In the rows, zero is written as 128.
Each row has a class, written after it.
[123 127 132 159 174 155 127 111 148  95 148 119 135 109  87 147 132 166
 152 120 145 100 133  92 171 126  81 134 115 116 107 170 147 133 108 179
 138  92 127 177 119 143 136 172 138 133 132 162] | kofum
[159  71 119 173 160 142 153 127 135 162 131  96 139  80 146  73  67 154
 123 139 149 207 162 129 172 147  88 105 146 125 160 139  90  80  86 189
 118 161 171 116 112 172 104  65  89 108  77  91] | mameg
[165 132 119 127  71  92 113 104 132  94 145 154 124 148 140 124 148 120
 140 117 102 136 182 110 141 140  79 125 119  98 121 169 151 138  99 113
 160  91 153 152 171 106 122  89 146 174 109 147] | visaz
[124 172  84 169 104 126 135 209  60 138 139  88 123 128 157 207 229 165
  65 100 162 148  82  70 138 114 159 233 122 122 157 101 168 184  64 109
 167  54  73 128 113  98 131 179 160 117 148  92] | kofum
[149  97 122 155  96 146 110  81 127 152 163 171 137 132 160 109 165  76
 117 113 114 141 118 121 139 131  94 110 137 122 147 128 116 160 142 143
 135 169 164 169 130 127 164 156 177 165  86 114] | visaz
[176 135 138 174 201 165 118 100 172 157 185 145 153 180  74 149 151 144
 146 119 171 155 153 108 135 101 121 129 155 122  89 113 160  89  97 215
 133 163 146 135 111 148 140 136 112 134 152 112] | visaz
[ 94 145 147 134 118  76 131 110 121 124 144 154 159 134 153 182 128 121
  86 125 112 105 130 112 133 104  98 149 115 130 130  94 175 125  50 156
 100 100 130 135 110 138 140 131 159 136 133  74] | pip
[145 132 133 126  69 110 130  71  94 155 106 153 139 142 139  98 153  98
  65 125 122 154 136 122 172 112  85  70 111 119 142 131 103 118  73 137
 114 155 155 163 157 122 160 115 129 155 115 106] | mameg
[169 105 122 143 107 109 133 158 120 174 141 114 156 101 139 107 187 137
 118 111 161  99 140 111  89 156 125 150 141 138 143 112 146 129 101 153
 171 119  83 149 175  87 141  98 143 109  97  74] | visaz
[115 112 118 155 127 203  95 123 113 147 126 168 147 135 159 117 137  98
 124 126 139 159 168 180 137 120  34 159  79 140 170 137 177 150  92 156
 169 147 141 147 131 185 182 130 155 119  69  80] | rutad
[ 88 138 149 103 104 173  67 128  73 187  76 132 148 146 112 183 155  98
 123 148 134 114 140  95 107 126  70 157  97 142  61 122 145 142 138 147
 141 124 109 117 102 104 137 120 125 139 114 103] | rutad
[177 122 133 139 153 158 134 167 170 118 136 124 166 100 185 125 131 134
  90 109 150 128 170 142 187  91  58 145 127 111 111 146 176 127 101 178
 115 189 120 148 139 162 156 132 135 141 105 106] | mameg
[ 90 122 115 146 128 147  95 162 121  98 148 147 134 112 144  92 146  84
 103 133  96 163 130 162 150 141  62 143  97 114 144 164 148 137 113  96
 117  88 107 151 114 131 129 122 172 105  97 116] | rutad
[143 152 145 141 123  98 121 103 120 136 160 155 107 129 141 105 126 173
 162 119 101 136 167  91 109 124  83  91 123 137 114 154 161 138 101 159
 139  82 148 138 183 106 125 135 148 134 138 115] | pip
[147 116 152 169 157  81 148 153 149 118 138 138 134  94 149 112 106 137
 150 101 140 201 169 156 143  57 107 111 135 125 149 106 186 108  88 131
 120 170 116 178 172 149 153 132 168 133 130  99] | rutad
[102 145 109 139  73  17 126 173 106  69  68 139  94 123 171  84  87 105
  54 112 137 110  46 211 172 110 187 165 108 146  83 151 115 138  90 123
 135 100  95 136  88 111  97 163  98 177 110 137] | Vadap
[119 113 147 142 164  88 129  80 109 121 124 183 148 166 175  98 160  88
  73 136 153 155 107 211  95 129 132 135 131 104  82 131 140 163 102 158
 173  96 114 149 105 164 173 146 137  94 126  98] | Vadap
[139 133 132 143 143 223 124  95 159 108 124 162 135 155 145 103 142  63
  49 117 118 145 112 155 109 135  96 100 147 144 137 107 116 129  99 112
 142 111 133 147 171 124 139 133 176  89 117 121] | kofum
[149 114 123 153 129  73 158 119 146 161 134 131 175  61 139 119 134 125
 172 119 136  88 107 115 154  94 115 120 104 121 141 121 169 113 105 163
 108 194 184 167 135 136 154 141 125 149 120  80] | Vadap
[166 135 116  89 158 185 122 183 137 167 179 156 154 102  85 126 146 145
  87 154 140 209  94 149  79 148 118 147 150 179 120 154 141  83 104 173
 166  89 104  83 163 116 158 117 118 108 211 111] | pip
[155 112 145 115 119  80 137 141 117 169 129 157 134 144 128 120 164 104
 109  97 149 109 105 154  97 102 114 137 140 138 143  99 110 170 110 137
 131 135 157 119 159 131 157 132 181 115  72  46] | visaz
[122  86 123 135 157 130  80 125 171 180 133 194 171 132 154  78 123  93
  90 116 147 175  84 103 179 123 104 181 185 128 144 112 119 154  70 135
 152 161 126 170  92 154 168 141 103 122 121 125] | rutad
[148 131 130 129  92 166 152 126 141 115  70 137 151 103 107 122 128  69
 163 126 116 129 138 134 137 165  89 134  72 133 179 176 162 176 114 155
 136 122 156 159 178 143 129 148 169 121  89 107] | mameg
[133 120 129 194 124 148 159 164 122 110 132 143 164  90 181 120  94 119
 122 141 123 110 139 178 136 109  74 127 113 118 111 138 159 117  97 110
  90 195 152 127 105 182 146 141 117 135  98  92] | Momal
[104 129 137 132 148 145 138 150 159 101  78 154 106 111 143  92  82  97
 141 126  84 134 155 151 168 108 109 106  95  93 183 118 119 130  79 121
 158 159 122 176 142 140 143 184 188 145  95  94] | mameg
[153 114 164 139 137 107 112  71 161 216  97 128  93 153 207 163  83 171
  98 132 109 170  26 111  16 117 174 153 186 163 113 116 131 121 128 216
 100 142 118  91 126 124 128 104 162  90  82 114] | mameg
[112 142 136 174 133  26 171 181 146 128 152 146 153 128 137  76 110 100
  84 141 141 113 100 161 126 125 132 112 146 117 145  92 158 146  54 185
 107 180 167 133 156 112 111  91 122  91 107  72] | lek
[116 170 104 151 152 141 114 143 127  89 121 104 127 100 121 116 130  86
 108 138 131 114 142 150 168 160 139 153  98  94 133 149 139 128  54 112
 125 178 161 106 141 106  98 119 122 146 103  53] | Momal
[130 133 138 124 114 105 124  94 133 109 121 170 106 130 118 124 123 137
 158 140  75 149 145 113 122 119 154  90 121 146 102 147 140 133 105 125
 134 157 110 157 163 138 110 128 128 163 124 142] | mameg
[109 114 129 154 131 107 160 149 141 103 103 178 155  70 104  99 105 108
 112 154 103 130 116 192 129 147  98 111  80 138 145 150 163 145  43 145
 133 115 110 189 162 169 153 147 163 123  88 111] | pip
[132 127 116 134 145 112 111 101 129  85 129 152 108 115 145 135 136 168
 146 123  84 160 156 122 148 145 138  83 111 117 133 144 167 122 131 128
 144 123 154 139 164 114 138 107 118 138 121 119] | pip
[144 124 132 191 126  89 136 155 147 156 187 131 118 190 171 111 140 127
 148 101 143 111 132 127 153  99 128 113 140 113 175 101 141 168  87 158
 117 178 198 109  98 120  85 112 121 158 106  93] | visaz
[140 128 123 131  74  77 117  88  94 105 113 113 149 118 176 139 135 147
 108 118  82 127 169  82 113 153 129 132 119 114 113 152 166 120 112 126
 124 119 119  82 166 106 143 102 145 151 127 113] | Momal
[182 132 131 167 104  58 141 124  97 140 113 144 163 133 178 109 134 100
 169 117 131 140 170 138 115 131 127 111 102  83 191  93 152 114  87 198
 118 145 128 144 135 112 149 145 140 143  90  79] | kofum
[113 121 114 158  99 128 160 179 134 106 117 171 134 169 167 142 130 139
  80 108 120 146 101 154 158 102  67 176  93 126 163 150 176 157  74 139
 119 107 141 126 147  93 125 118 152 109  78  74] | lek
[140 149 152 124  95  93 161  72 128 153 145 155 109 163 204 119 131 168
 121 119  66 143 131 130  96 128 100 111 115 114 133 161 139 139 129 140
 149 110 119 128 157  85 143  97 150 120 136 146] | visaz
[180 114 140 152 107 120 178 130 103 153 120 125 150 107 143 128 113 116
 173  83 122 147 110 136 128 137 121 169 118 142 190 102 133 145 101 155
 156 133 135 105 117 113 143 126 177 128 104  98] | pip
[134 109 113  23  96 166 102 135 132 138 159 130 130 111 139 128 110 121
  70 157 169 119 204 104 199 163  85 142 128 128  88 148 135  48 150 165
 160  70 128  58 131 151 134 146 179 122 121  95] | pip
[149 133 144 141 133  96 109 124 142 116 136 129  97 167 146 134 140 150
 144  93  75 150 146 116  86  97 120  91 122  92  90 116 146 166 114 144
 106  96 107 140 155 127 145 126 167 144 110 140] | Momal
[155 133 122 131 135 141 143 172  90  62 122 177 148 114 158  76 199  77
  94 112  97 130  74 190 124 135  86 139 107 129 129 137 158 171 139 123
 165  85 122 168 109 155 181 141 150 126 119 101] | Momal
[137 116 119 106 152  69 123 102 101 145 144 158 168 107 169 126 139 104
  84 130 182 171 195 164 182 112 102 174 130 117 165 135 128 144  80 174
 123 149 151 115 141 144 154 164 136 145  86  45] | pip
[124  84 105 133 120 112 144 137 130  74 149 157 115  79 131 139 121 112
 154 131 116 137 186 152 150 125 135 125 127 119 150  95 160 136  75 179
 109 179 126 212 163 102 107 153  93 175  59  66] | pip
[114  82 137 129 136 140 102 133 146  78 129 101  93 124 108 229 132 126
  85 112 128 138 121  70 171 133  99 117 156 155 120 161 138 142 112 185
 136 183 116  87 153 132 122 106 160 148  76 139] | visaz
[133 115 109 146 136 164 137 140 132 141 132 107 177 134 179 139 159  90
  90 127 149  97 165 124 133  78  78 154 136 123 115  93 174 107 111 150
 103 151  96 135 119 147 137 156 111 127 121 120] | visaz
[149 124 145 129 152 138 108 147  94 104 117 128 118  93 132  95 158 142
 152 145  82 120 170  88  83 147 107 105 151 128 106 116 169 161 106 109
 139 115  97 127 179  92 119 113 153 149 114 142] | Vadap
[118  98 142 132 146 212 124 123 122 127 150 129 115 175 139  55 127  84
  91 112 152 151 164 169 133 114  77  86 155 122 159 103 125 164 139 126
  76 117 161 113 160 124 130 163 149  86 105  75] | lek
[116 143  97 150  77 112  77 158  89 149 151 121 130 122 141 120 134  56
 105 111 154 150 133 112 182 107  90  95  93 101 109 114 144 147  90 144
 135 198 183 102 170 156 135 115 197 150 109 104] | Vadap
[119  99 130 207 141  64 131  64  79 167 150  82 171  97 169  46 132 165
 114 145 118 186  71 154 104 102 195 113 167 148 117 172 206 174 141 218
  49  75 176 138 109 114 102 196  68 132 206 161] | kofum
[ 63 101 107 113  89 135 142 121 116 102 148 137 148 127 206 168 145 112
  41 125  77 104 133 181 182 123  77 102  50 115 140 106 197 148  88 117
 113 126 143 108 144  93 138  59 162 133 110  98] | visaz
[151 113 159 125 185  94 107 173 103 138 148 169 125 148 101 121 218 144
 102 140 172 159 101 116 157 126 101 128 128 121 107 170 135 122  91 113
 175  48  91  98  69 161 175 178 183 124 145  80] | rutad
[126 128 141 150 129  71 125  92 112  92 165 122 122 124 137  71 114 130
 146 131  71 145 154  94  96 163  97  94 134 128 127 142 141 149 116 134
  97  92 131  89 154 125 105  79 165 133 116 140] | lek
[144 105 114 146  86 106 161 142  93 173 207 163 168 106 155 123 170 117
  58 156 130 126 170 167 136 120 121 112 148 133 130 111 133 124  81 169
 164 124 155 148 168 114 112 120 166  94 103  87] | lek
[110 147 123 125 185 145 133 180 209 110 172 182 131 156  84 153  92 185
  94 102 114  95  75 153 145 128 112 167 116 174 143  96 108 164  81 157
  60  95 111 151  97 174 113  86  99 103  87 133] | lek
[151 133 126 157  97 151 133 188  94 151 127 171 138 148  98 146 189  80
 157 120 125 141  58 149 123 113 122 127 112  84 151 114 171 168 102 133
 157 172 151 182 154 104 157 135 197  95 108 126] | Vadap
[139 134 118 140 149  69 150 145 109  80 135 122 107  68 127 127 114 152
 167 140  72 147 152 127 117 112 120  85 117 117 111 140 143 132  91 126
 120 124 149 131 171  96 106 136 117 175 138 137] | pip
[ 95 114 110 166 219  25 158 101 116  95 131  75 125  11  80 120 175  85
 170 166  98 159 138 155 141  96 191  88 109 185 121 116 146 144  81 105
 212 204 110  99 141  88 101 101 119 206 139 141] | kofum
[134 129 138 159 122 117 140 116 122  83 146 145 110 124 113 131 117 162
 187 124  75 142 152 109 102 159 120 103 109 110 138 150 161 136 124 141
 138 102 149 140 147 115 129 121 157 134 130 133] | Vadap
[137 114 121 126 111  47 128 183 120 137 162 124 149 137 180 132 139  93
  53 123 155 166 141 161 151  95 104 135 130  73 142 122 143 121  69 183
 103 165 135  86 133 145 167 132 171 130 104  57] | Momal
[118  91 121 200 170 163 128 131 151 118 150 105 172 134 135 105 106 109
 120 116 132 149 162 166 109 128  86 126 113  96 134 121 148 103  86 149
 147 156 135 110 129 128 142  85 160 114 120 106] | Momal
[148 120 125 142 106  71  87  80  99 120 117 123 102 131 174 121 136 136
 168 119  92 117 135 105 110 128 112  85 105 103 119 152 139 159 123 119
 150  80 150 106 153 115 129 123 169 173 107 156] | lek
[138 123 146 138 159  85 147  98 120 117 111 135 102  98 155 106 148 178
 177 127  83 141  99  99 106 144 124 103 106 125 133 141 164 148 131  70
 112  57 134 127 129 124 133 105 156 139 119 110] | visaz
[183 113 126 148 146 148 129 136 141 111  62 113 107 111 129 164 122  81
 222 118 127 150  91 110  86 148  86 141 144  99 176 161 133 108  97 153
 184  45 125 153 159  51 102 122 112  65  93 150] | kofum
[132  82 145 154 155 166 119 123 155 155 121 157 178 157 135  84 114 117
  83  99 149 151 113 191 203 113 110 101 120 134 181 134 146 149  42 185
 122 169 148 135 125 149 148 114  91 113 124  91] | kofum
[121 119 148 129 132 107 159  70 148 150 139 125 178 153 151 109 158  92
  55 120 136 164 163 119 146 152 104 130  90 111 124 150 168 114  70 187
 131 116  85 107 163 112 137  99 199 107 136  67] | visaz
[141 105 151 134 124 123 160  79 123 157 154 158 150 149 199 130 160 143
  53 130 109 145  89 178 114 119 119 145 119 101  99 154 167 172  69 164
  93 124 151 127 125 132 153 126 158 122 110  65] | Momal
[114 129 113 124 156 193 135 152 129  99 145 131 170 107  89  96 148  86
  63 151 142 130 146 160 158 162 137 129 112 130 119 129 165  89 123 135
 122 118 105  98 147  82 135 165 178 105 166 110] | Vadap
[124  92 137 167  66 121 106 133 116 168 120 126 179 102 186 133 125  66
  60 116 166 161 182 161 202 126 100 133 117 110 123 103 180 146  37 123
 120 128 135 119  85 145 164 147 122 158 123  33] | Vadap
[129 149 131 159 131 134 150  68 116 140 119 123 136 162 161 125 165 112
  49 109 139 149 142 153 169 121 122 135 104 111 130 100 170 147  51 157
 116 134 142 133 138  79 130 103 135 116 103  76] | Vadap
[163 136 128 141 136 161 127 138 147 170 136  91 142 138 146 164 163  99
  93 101 153 122 170 117 142  90  71 122 117 116 129  80 146 144  90 186
 109 179 112 141 155 117 141 105 154 149  82 118] | visaz
[122 116 118 152 142 153 115 139 131  99 127 144 108 148 141 137 165  94
 127 121  61 140 156 148 133 125  85  81 118 110 147 110 128 196  96  62
 105 115 169 129 148  84  91  83 137 130  60 134] | pip
[126 128 129 172 162 124 119 116 147  84 117 140 136 104 126 114 133 140
 124 119  85 134 166 100 114 129 128 107 151 138  90 122 165 143  97  96
 130 116 140 138 173  76 117 119 109 146 136 108] | Momal
[143 127 130 131 141 116 148 119 134  89 118 144 121 121 153 133 111 136
 167 117  86 168 149 110 135 161 116 121 109 124 144 142 154 145 118 137
 153  96 134 117 153 100 107  71 128 127 120 143] | Momal
[114 116 132  83  92 159  82 161 126  89 181 145 104 144  97 139 136 117
 114 113 119 119  60 141 151 163 108 198 144 151 158 190 149 160 129 141
 131 108 143  84 115  86 129 113 170 142 122 113] | Momal
[162 140 162 108 144 138 125 102 109 135  82 131 133 103 140 118 130 135
 139 131  86 186 168 130 131 155 109 132 123 115 134 161 137 166 114  94
 132  91 113 113 146  92 136 122 160 154 125 137] | pip
[101 108 109 102 124 170 163 143  98  73 171  61  79 123  99 125 152 180
 165 123 123  37 164  83 166 103  30 148 123 109 152 110 152 102 170  68
  83 163 119  86 108 152 163 120 159 119  53 146] | visaz
[120 123 127 168 147  97 123 113 107  81 144 121 170 100 169 102 164  60
  57 134 131 161 151 164 139 137 113 103 127 126 129 171 164 131  97 129
 112 179 109  91 172 121 146 128 158 122 135  91] | Momal
[129 102 126 143 147 126 119  84 105 147 177 183 181 102 179  80 115 136
 104 148 136 123 150 171 152 137 106 143 135 112 113 150 172  80  95 168
 102 146 135 119 141  74 143 162 143 106 122  67] | pip
[102  97 132 102 111 147  99 106 117 141 162 135 115 138 161 121 113 119
 102 139 110 143 155 161 175 122 105  93 130 120 145 132 163 114 151 158
 128 122 197  79 122 113 134 114 162 107 115 107] | Vadap
[119 141  91 122  99  84 129 244 139 173 135  85 105 114  87  21 132 151
  66 131 163 190 116 165 187 102 131 133 125 132 109 125 130  83  59  87
 187 140  87  90 118 108 153  89  81 152 165 106] | pip
[208 131 127 180 106 186 144 142 124 121  99 153 151 143 159  74 148 110
 125 110 100 157 122 116 107 150  70 118 131  83 115 189 128 161  86 123
 146 123 154 136 186 106 140 162 150 119 117 124] | kofum
[178 121 131 167 113 111 155 142 176 115 141 152 137 135 113 179 128  81
 170 108 118 163 136 138 141 116 118 134 143 129 169 156 138 145  82 139
 161 211 148 139 173  95 102 100 159 139  88 159] | pip
[109 105 121 145 151 193 125 162 186 121 115 149 160 105  75 132 117  74
 153 120 132 111 122 125 143 146 120 145  91 128 171 103 180 132  99 217
  99 164 106 200 160  93 124 168 182 113  83  77] | mameg
[112 118 134 130 149 109 137 157 122 144 152 181 166 105 182  87 100 146
 155 128  94  95 137 207 112  84 125 158 124 133 157  63 185 162 126 169
 136 136 151 169 119 115 148 146 137 127 112 102] | kofum
[111 158 133 128 126 153 140  81 113 111 178 152 114 141 127  89 130 141
 154 131  76 122 142 107 144 184 109 104 108  96 119 139 135 147 146 146
 134 116 154 142 122  92 130 130 144 120 149 140] | pip
[151 144 150 158  97 116 129  56 133 124 119 142 127 169 151 100 121 160
 121 110  58 146 136 121  86 153 134  95 122 107 121 153 140 142  95 101
 106  74 116 134 148 132 144 100 146 120 134 160] | Momal
[148 139 139 124 129 136 147  62 115  92 149 148 117 132 129 133 128 159
 136  93  84 160 121 120 179 133 100  91  92 146 169 137 150 117 107 114
 132  71 131 119 133 106 156  99 148 161 178 165] | visaz
[138 104  98 131 114  89  65  60 103 128 146 183 151  64 159 134 107 110
 134 166 139 150 183 165 152 170 159 109 129 121  97  99 166  99 116 157
 116 142 156 161 121 144 155 134  88 169  84  99] | pip
